Below are the code and all the weights of a small trained network. Each question names an input and a target symbol and asks about switching units off, where a switched-off unit gives its printed mean instead of its output.

import numpy as np


def w(rows, s, z=0):
    codes = np.array(rows[::2]) - 128.0
    scale = np.full(codes.shape[1], s)
    scale[-1] = z or s
    return codes * scale


def norm(h):
    return h / np.sqrt((h * h).mean(-1, keepdims=True) + 1e-5)


def softmax(a):
    e = np.exp(a - a.max(-1, keepdims=True))
    return e / e.sum(-1, keepdims=True)


def log_softmax(a):
    a = a - a.max(-1, keepdims=True)
    return a - np.log(np.exp(a).sum(-1, keepdims=True))


def net(x, mask):
    ids = ['ΔΩαημξ'.index(c) for c in x.split()]
    T = len(ids)
    res = E[ids] + P[:T]
    u = 0
    for l in range(2):
        r = norm(res)
        for j in range(3):
            rows = slice(2 * j, 2 * j + 2)
            q, k, v = (r @ M[l][rows].T for M in (Q, K, V))
            z = softmax(np.where(np.tri(T) > 0, q @ k.T / 2**0.5, -1e9)) @ v
            o = O[l][rows]
            res = res + np.where(mask[u + j], z, o[:, -1]) @ o[:, :-1]
        u += 3
    return log_softmax(norm(res)[-1] @ U[:, :-1].T + U[:, -1])


Q, K, V, O = {}, {}, {}, {}
E = w([
[175,166,102],'Δ',
[84,254,91],'Ω',
[113,63,74],'α',
[215,58,165],'η',
[122,135,215],'μ',
[166,113,207],'ξ',
],0.018)
P = w([
[65,8,166],'0',
[88,110,41],'1',
[109,29,176],'2',
[131,24,150],'3',
[142,23,143],'4',
[164,22,123],'5',
[151,46,111],'6',
[167,64,147],'7',
[170,30,124],'8',
],0.0016)
Q[0] = w([
[61,30,160],'L0H1',
[112,162,56],'L0H1',
[174,83,125],'L0H2',
[100,193,6],'L0H2',
[166,164,208],'L0H3',
[192,146,95],'L0H3',
],0.013)
K[0] = w([
[255,163,204],'L0H1',
[106,14,61],'L0H1',
[213,74,72],'L0H2',
[224,241,148],'L0H2',
[118,147,172],'L0H3',
[138,110,108],'L0H3',
],0.0098)
V[0] = w([
[133,195,188],'L0H1',
[51,54,120],'L0H1',
[81,152,72],'L0H2',
[2,52,68],'L0H2',
[167,17,145],'L0H3',
[159,183,110],'L0H3',
],0.0079)
O[0] = w([
[126,124,29,83],'L0H1',
[147,116,182,110],'L0H1',
[124,181,255,188],'L0H2',
[73,170,57,7],'L0H2',
[190,142,139,111],'L0H3',
[83,101,168,181],'L0H3',
],0.0079,0.0015)
Q[1] = w([
[205,147,176],'L1H1',
[117,34,15],'L1H1',
[68,6,106],'L1H2',
[175,140,28],'L1H2',
[202,153,115],'L1H3',
[139,126,188],'L1H3',
],0.013)
K[1] = w([
[232,190,153],'L1H1',
[95,92,41],'L1H1',
[189,102,39],'L1H2',
[159,178,250],'L1H2',
[148,118,98],'L1H3',
[139,87,209],'L1H3',
],0.012)
V[1] = w([
[177,89,200],'L1H1',
[73,28,86],'L1H1',
[203,173,136],'L1H2',
[141,100,31],'L1H2',
[21,233,216],'L1H3',
[63,4,153],'L1H3',
],0.012)
O[1] = w([
[109,212,188,253],'L1H1',
[176,142,10,60],'L1H1',
[126,125,7,183],'L1H2',
[60,166,142,115],'L1H2',
[153,166,131,21],'L1H3',
[9,111,95,89],'L1H3',
],0.012,0.0027)
U = w([
[94,132,119,188],'Δ',
[150,202,141,231],'Ω',
[5,122,148,148],'α',
[62,27,188,39],'η',
[154,31,167,55],'μ',
[222,94,196,2],'ξ',
],0.018,0.0044)

Each question gives the input, a string of symbols that net reads in full, and the target symbol t.
The units are the heads (2 rows each of Q, K, V and O). Each row of codes is followed by its name. A weight is (code - 128) times the scale printed after its matrix; where a second scale follows, it is the last column's (O and U).
mask holds one flag per head, layer by layer. A switched-off head (its flag False) gives its mean, the last column of its rows in O, instead of its output. The means were averaged over made-up inputs and are rounded, as every weight is.
A unit's drop is (log p(t) with every unit on - log p(t) with that unit switched off) / (log p(t) with every unit on - log p(t) with every unit switched off).
The circuit of an input: a set's keep is (log p(t) with only the set's units on - log p(t) with every unit switched off) / (log p(t) with every unit on - log p(t) with every unit switched off). Starting from all 6 units, units are removed one at a time, each time the one whose removal leaves the highest keep (on an exact tie, the one counted first), for as long as the keep stays at least 0.8.
units of the circuit, in order: the units of the circuit, biggest drop first
unit that matters most: the unit with the biggest drop
which heads matter: for each layer, one digit per head in row order, 1 if its drop is at least 0.15 and else 0, layers parted by /
drop of u: that unit's drop, to one decimal
input Ω Ω ξ Δ, target ξ: which heads matter	110 / 000
input α μ Ω Ω Ω η, target Ω: units of the circuit, in order	(L0H2, L0H1, L1H1)
input α Ω ξ, target Ω: which heads matter	010 / 001
input μ Ω η ξ ξ α Ω, target α: which heads matter	110 / 001
input Ω Ω Ω α, target Ω: which heads matter	000 / 001
input η α η, target α: units of the circuit, in order	(L1H3, L0H2)
input Ω η ξ, target η: which heads matter	010 / 001
input α α α α α Ω, target α: which heads matter	000 / 001
input Ω μ Δ Δ Ω Ω ξ Ω ξ, target η: units of the circuit, in order	(L0H2, L0H1, L1H3, L0H3)
input Δ Δ η Δ Ω α Δ η, target Δ: unit that matters most	L0H2
input ξ α Δ ξ Δ α, target Δ: which heads matter	000 / 100
input μ Ω Ω μ η α ξ, target α: which heads matter	000 / 001
input η η μ Ω Δ Δ ξ μ, target α: units of the circuit, in order	(L1H2, L0H1)
input Δ Ω Δ α Ω ξ, target Ω: unit that matters most	L1H3
input Ω α η, target α: drop of L0H2	0.2
input ξ Ω Ω Ω α, target Ω: drop of L1H2	0.0
input Δ α ξ Ω ξ Ω μ, target Ω: drop of L1H2	-0.1
